Here is a tiny trained network, its code and every weight. The questions are about switching its units off for an input and a class, where a switched-off unit gives its printed mean instead of its output.

import numpy as np


def w(rows, s, z=0):
    codes = np.array(rows[::2]) - 128.0
    scale = np.full(codes.shape[1], s)
    scale[-1] = z or s
    return codes * scale


def norm(h):
    return h / np.sqrt((h * h).mean(-1, keepdims=True) + 1e-5)


def f(y):
    return y / 2 * (1 + np.tanh(0.7978845608 * (y + 0.044715 * y**3)))


def log_softmax(a):
    a = a - a.max(-1, keepdims=True)
    return a - np.log(np.exp(a).sum(-1, keepdims=True))


def net(x, mask):
    res = np.array(x, float).reshape(1, 3) / 4 @ E
    u = 0
    for l in range(4):
        y = f(norm(res) @ A[l][:, :-1].T + A[l][:, -1])
        res = res + np.where(mask[u : u + 4], y, B[l][:, -1]) @ B[l][:, :-1]
        u += 4
    return log_softmax(norm(res)[-1] @ U[:, :-1].T + U[:, -1])


A, B = {}, {}
E = w([
[169,130,94,36,174,152,254,116],'x0',
[46,236,183,54,115,177,96,130],'x1',
[61,104,142,124,116,51,150,91],'x2',
],0.0088)
A[0] = w([
[83,64,76,162,50,155,67,91,197],'L0N0',
[177,173,100,200,141,254,134,186,2],'L0N1',
[81,180,212,97,153,188,112,128,152],'L0N2',
[143,67,90,75,157,162,137,112,128],'L0N3',
],0.0068,0.0045)
B[0] = w([
[115,175,108,26,224,123,116,184,248],'L0N0',
[215,64,120,98,60,119,128,198,172],'L0N1',
[254,98,166,45,111,81,109,63,254],'L0N2',
[131,107,83,93,64,107,126,193,174],'L0N3',
],0.0071,0.0044)
A[1] = w([
[141,95,136,68,140,137,198,120,191],'L1N0',
[159,95,146,197,169,255,136,157,38],'L1N1',
[103,76,136,166,154,107,141,100,9],'L1N2',
[27,106,166,146,144,116,158,75,86],'L1N3',
],0.0077,0.0015)
B[1] = w([
[84,179,118,149,164,109,65,217,254],'L1N0',
[85,89,254,45,92,212,141,37,148],'L1N1',
[187,167,184,83,82,237,99,44,135],'L1N2',
[151,36,164,134,85,186,160,210,160],'L1N3',
],0.0082,0.0044)
A[2] = w([
[150,212,155,68,118,130,122,63,17],'L2N0',
[50,73,165,108,108,49,177,100,65],'L2N1',
[144,163,152,95,64,235,125,86,180],'L2N2',
[119,179,90,79,140,156,255,112,2],'L2N3',
],0.0082,0.0008)
B[2] = w([
[57,99,98,150,112,114,145,84,254],'L2N0',
[224,80,172,154,43,255,139,178,214],'L2N1',
[69,104,172,192,36,194,220,115,200],'L2N2',
[225,180,182,252,169,47,105,156,222],'L2N3',
],0.0099,0.0037)
A[3] = w([
[134,92,68,74,129,119,117,136,255],'L3N0',
[168,93,81,175,165,124,126,94,98],'L3N1',
[90,123,154,181,119,131,4,122,70],'L3N2',
[155,47,66,151,176,156,127,85,62],'L3N3',
],0.011,0.0046)
B[3] = w([
[28,63,132,184,153,140,33,125,244],'L3N0',
[26,240,178,41,74,176,170,15,200],'L3N1',
[223,172,44,141,197,61,255,179,254],'L3N2',
[66,240,231,46,25,88,147,49,192],'L3N3',
],0.0078,0.0046)
U = w([
[188,177,71,125,236,64,175,203,186],'0',
[47,185,180,74,53,121,142,28,152],'1',
[204,45,164,114,53,223,127,184,129],'2',
[59,43,74,127,177,124,2,140,142],'3',
[116,125,87,167,190,207,107,80,1],'4',
],0.014,0.0049)

Each question gives the input, the list of numbers given to net, and the class t.
The units are the neurons (one row each of A and B). Each row of codes is followed by its name. A weight is (code - 128) times the scale printed after its matrix; where a second scale follows, it is the last column's (A, B and U).
mask holds one flag per neuron, layer by layer. A switched-off neuron (its flag False) gives its mean, the last column of its row in B, instead of its output. The means were averaged over made-up inputs and are rounded, as every weight is.
A unit's drop is (log p(t) with every unit on - log p(t) with that unit switched off) / (log p(t) with every unit on - log p(t) with every unit switched off).
The circuit of an input: a set's keep is (log p(t) with only the set's units on - log p(t) with every unit switched off) / (log p(t) with every unit on - log p(t) with every unit switched off). Starting from the 12 units with the biggest drops (on a tie, the unit counted first), units are removed one at a time, each time the one whose removal leaves the highest keep (on an exact tie, the one counted first), for as long as the keep stays at least 0.8.
circuit, biggest first: the units of the circuit, biggest drop first
top k neurons: the k neurons with the biggest drops, biggest first
k most important neurons of layer l: the k neurons of layer l with the biggest drops, biggest first
drop of u: that unit's drop, to one decimal
input [4,-6,5], class 1: top 2 neurons	L3N1, L1N1
input [5,-2,-8], class 2: top neuron	L1N1
input [-3,2,2], class 3: top 3 neurons	L0N0, L2N3, L0N2
input [-3,-1,3], class 3: top 4 neurons	L2N3, L0N0, L1N0, L3N0
input [3,-2,-3], class 3: top 2 neurons	L0N3, L1N0
input [6,-3,7], class 2: top 3 neurons	L2N1, L0N0, L3N2
input [6,-6,-8], class 2: 3 most important neurons of layer 0	L0N0, L0N1, L0N3
input [-1,-1,1], class 3: circuit, biggest first	L2N3, L3N0
input [0,-3,3], class 3: top 3 neurons	L3N0, L0N0, L2N3
input [5,5,-3], class 0: top 3 neurons	L2N3, L1N1, L3N1
input [7,6,-3], class 0: top 3 neurons	L2N3, L3N1, L1N1
input [3,-4,0], class 1: top 2 neurons	L0N0, L3N1
input [-6,-6,8], class 2: top 3 neurons	L2N1, L1N0, L1N3
input [-8,-2,0], class 0: top neuron	L3N2
input [-3,-2,5], class 2: top 2 neurons	L2N1, L1N0
input [-7,7,-1], class 0: top 2 neurons	L3N2, L1N1
input [7,-8,6], class 1: 2 most important neurons of layer 3	L3N1, L3N3
input [-4,-2,5], class 2: 2 most important neurons of layer 1	L1N0, L1N3
input [-6,4,0], class 0: drop of L2N3	0.0
input [2,-8,-5], class 1: drop of L3N3	0.1
input [2,-5,-2], class 1: drop of L3N3	0.1
input [8,6,4], class 0: circuit, biggest first	L2N3
input [-1,1,6], class 2: drop of L2N1	0.2
